Below is a small trained network, with its code and all its weights. Each question gives an input and a class and asks what happens when units are switched off, that is, made to give their printed mean instead of their output.

import numpy as np


def w(rows, s, z=0):
    codes = np.array(rows[::2]) - 128.0
    scale = np.full(codes.shape[1], s)
    scale[-1] = z or s
    return codes * scale


def norm(h):
    return h / np.sqrt((h * h).mean(-1, keepdims=True) + 1e-5)


def f(y):
    return np.maximum(y, 0)


def log_softmax(a):
    a = a - a.max(-1, keepdims=True)
    return a - np.log(np.exp(a).sum(-1, keepdims=True))


def net(x, mask):
    res = np.array(x, float).reshape(1, 8) / 4 @ E
    u = 0
    for l in range(3):
        y = f(norm(res) @ A[l][:, :-1].T + A[l][:, -1])
        res = res + np.where(mask[u : u + 4], y, B[l][:, -1]) @ B[l][:, :-1]
        u += 4
    return log_softmax(norm(res)[-1] @ U[:, :-1].T + U[:, -1])


A, B = {}, {}
E = w([
[99,114,89,98,173,20,120],'x0',
[169,212,41,120,164,142,100],'x1',
[120,159,180,188,48,110,16],'x2',
[156,181,161,101,156,1,52],'x3',
[182,115,90,194,183,90,146],'x4',
[144,203,222,82,216,141,193],'x5',
[113,182,173,129,39,115,149],'x6',
[117,199,66,147,177,139,114],'x7',
],0.0055)
A[0] = w([
[40,134,229,52,198,68,182,251],'L0N0',
[75,211,163,37,2,156,128,29],'L0N1',
[67,175,125,73,161,68,123,78],'L0N2',
[41,178,113,157,69,49,79,6],'L0N3',
],0.0061,0.0011)
B[0] = w([
[188,143,167,132,79,183,172,254],'L0N0',
[110,156,63,149,141,193,108,204],'L0N1',
[113,119,216,134,155,134,207,183],'L0N2',
[81,139,140,3,153,121,91,187],'L0N3',
],0.0077,0.0052)
A[1] = w([
[161,111,35,154,255,95,228,21],'L1N0',
[140,239,174,173,97,125,118,251],'L1N1',
[53,183,62,56,46,24,71,22],'L1N2',
[120,119,81,99,216,106,125,80],'L1N3',
],0.0052,0.0011)
B[1] = w([
[216,7,86,7,160,62,230,246],'L1N0',
[177,135,107,225,240,61,73,254],'L1N1',
[96,82,128,49,135,152,2,218],'L1N2',
[108,134,101,170,77,144,191,183],'L1N3',
],0.0083,0.0032)
A[2] = w([
[42,8,174,106,34,115,116,77],'L2N0',
[105,127,9,253,98,54,76,115],'L2N1',
[199,126,45,57,161,186,156,105],'L2N2',
[215,204,156,145,148,57,106,2],'L2N3',
],0.0061,0.0017)
B[2] = w([
[135,127,254,54,57,224,181,212],'L2N0',
[4,1,108,122,93,127,147,203],'L2N1',
[177,189,36,158,27,28,129,255],'L2N2',
[141,229,202,19,198,83,171,204],'L2N3',
],0.0074,0.0041)
U = w([
[159,195,211,132,231,81,138,123],'0',
[99,81,88,248,103,127,117,115],'1',
[82,132,135,82,126,120,57,150],'2',
[88,99,160,202,193,117,128,2],'3',
[194,91,90,107,153,84,209,191],'4',
[116,199,119,187,111,200,132,94],'5',
[86,50,218,126,75,181,150,130],'6',
],0.014,0.0061)

Each question gives the input, the list of numbers given to net, and the class t.
The units are the neurons (one row each of A and B). Each row of codes is followed by its name. A weight is (code - 128) times the scale printed after its matrix; where a second scale follows, it is the last column's (A, B and U).
mask holds one flag per neuron, layer by layer. A switched-off neuron (its flag False) gives its mean, the last column of its row in B, instead of its output. The means were averaged over made-up inputs and are rounded, as every weight is.
A unit's drop is (log p(t) with every unit on - log p(t) with that unit switched off) / (log p(t) with every unit on - log p(t) with every unit switched off).
The circuit of an input: a set's keep is (log p(t) with only the set's units on - log p(t) with every unit switched off) / (log p(t) with every unit on - log p(t) with every unit switched off). Starting from all 12 units, units are removed one at a time, each time the one whose removal leaves the highest keep (on an exact tie, the one counted first), for as long as the keep stays at least 0.8.
units of the circuit, in order: the units of the circuit, biggest drop first
k most important neurons: the k neurons with the biggest drops, biggest first
k most important neurons of layer l: the k neurons of layer l with the biggest drops, biggest first
drop of u: that unit's drop, to one decimal
input [-1,-3,-5,-7,-6,2,3,0], class 5: units of the circuit, in order => [L0N1, L1N0, L2N1]
input [5,-6,-3,-8,3,-8,3,8], class 6: 3 most important neurons => [L2N0, L1N1, L2N1]
input [7,5,4,-6,-7,-4,-7,-3], class 6: units of the circuit, in order => [L2N0]
input [-4,3,-8,4,-7,1,7,-6], class 5: 2 most important neurons => [L0N1, L1N0]
input [4,0,6,0,-4,-1,5,-6], class 2: units of the circuit, in order => [L1N2, L0N3]
input [-4,4,6,0,3,-2,2,8], class 2: 2 most important neurons of layer 2 => [L2N1, L2N3]
input [4,-2,-4,5,2,-7,2,-5], class 6: units of the circuit, in order => [L2N0, L1N1]
input [3,-2,4,3,-6,3,3,-5], class 0: 4 most important neurons => [L1N1, L0N0, L2N1, L0N2]
input [-6,3,-3,-1,-8,4,-7,-5], class 5: 2 most important neurons => [L1N0, L2N2]
input [-6,7,4,-5,3,1,-4,1], class 1: 2 most important neurons => [L0N0, L2N1]
input [1,0,-4,3,-3,-7,-1,1], class 2: 2 most important neurons => [L1N2, L0N3]
input [3,-1,6,-4,-6,4,5,-1], class 5: 2 most important neurons of layer 0 => [L0N1, L0N0]
input [4,-1,-2,3,5,7,-3,5], class 4: drop of L0N0 => -0.1
input [-8,-1,5,4,4,5,6,-6], class 0: units of the circuit, in order => [L1N1]
input [0,1,1,3,2,-5,8,1], class 2: drop of L0N3 => 0.2
input [8,-7,0,-3,6,-4,0,-8], class 6: drop of L2N0 => 0.3
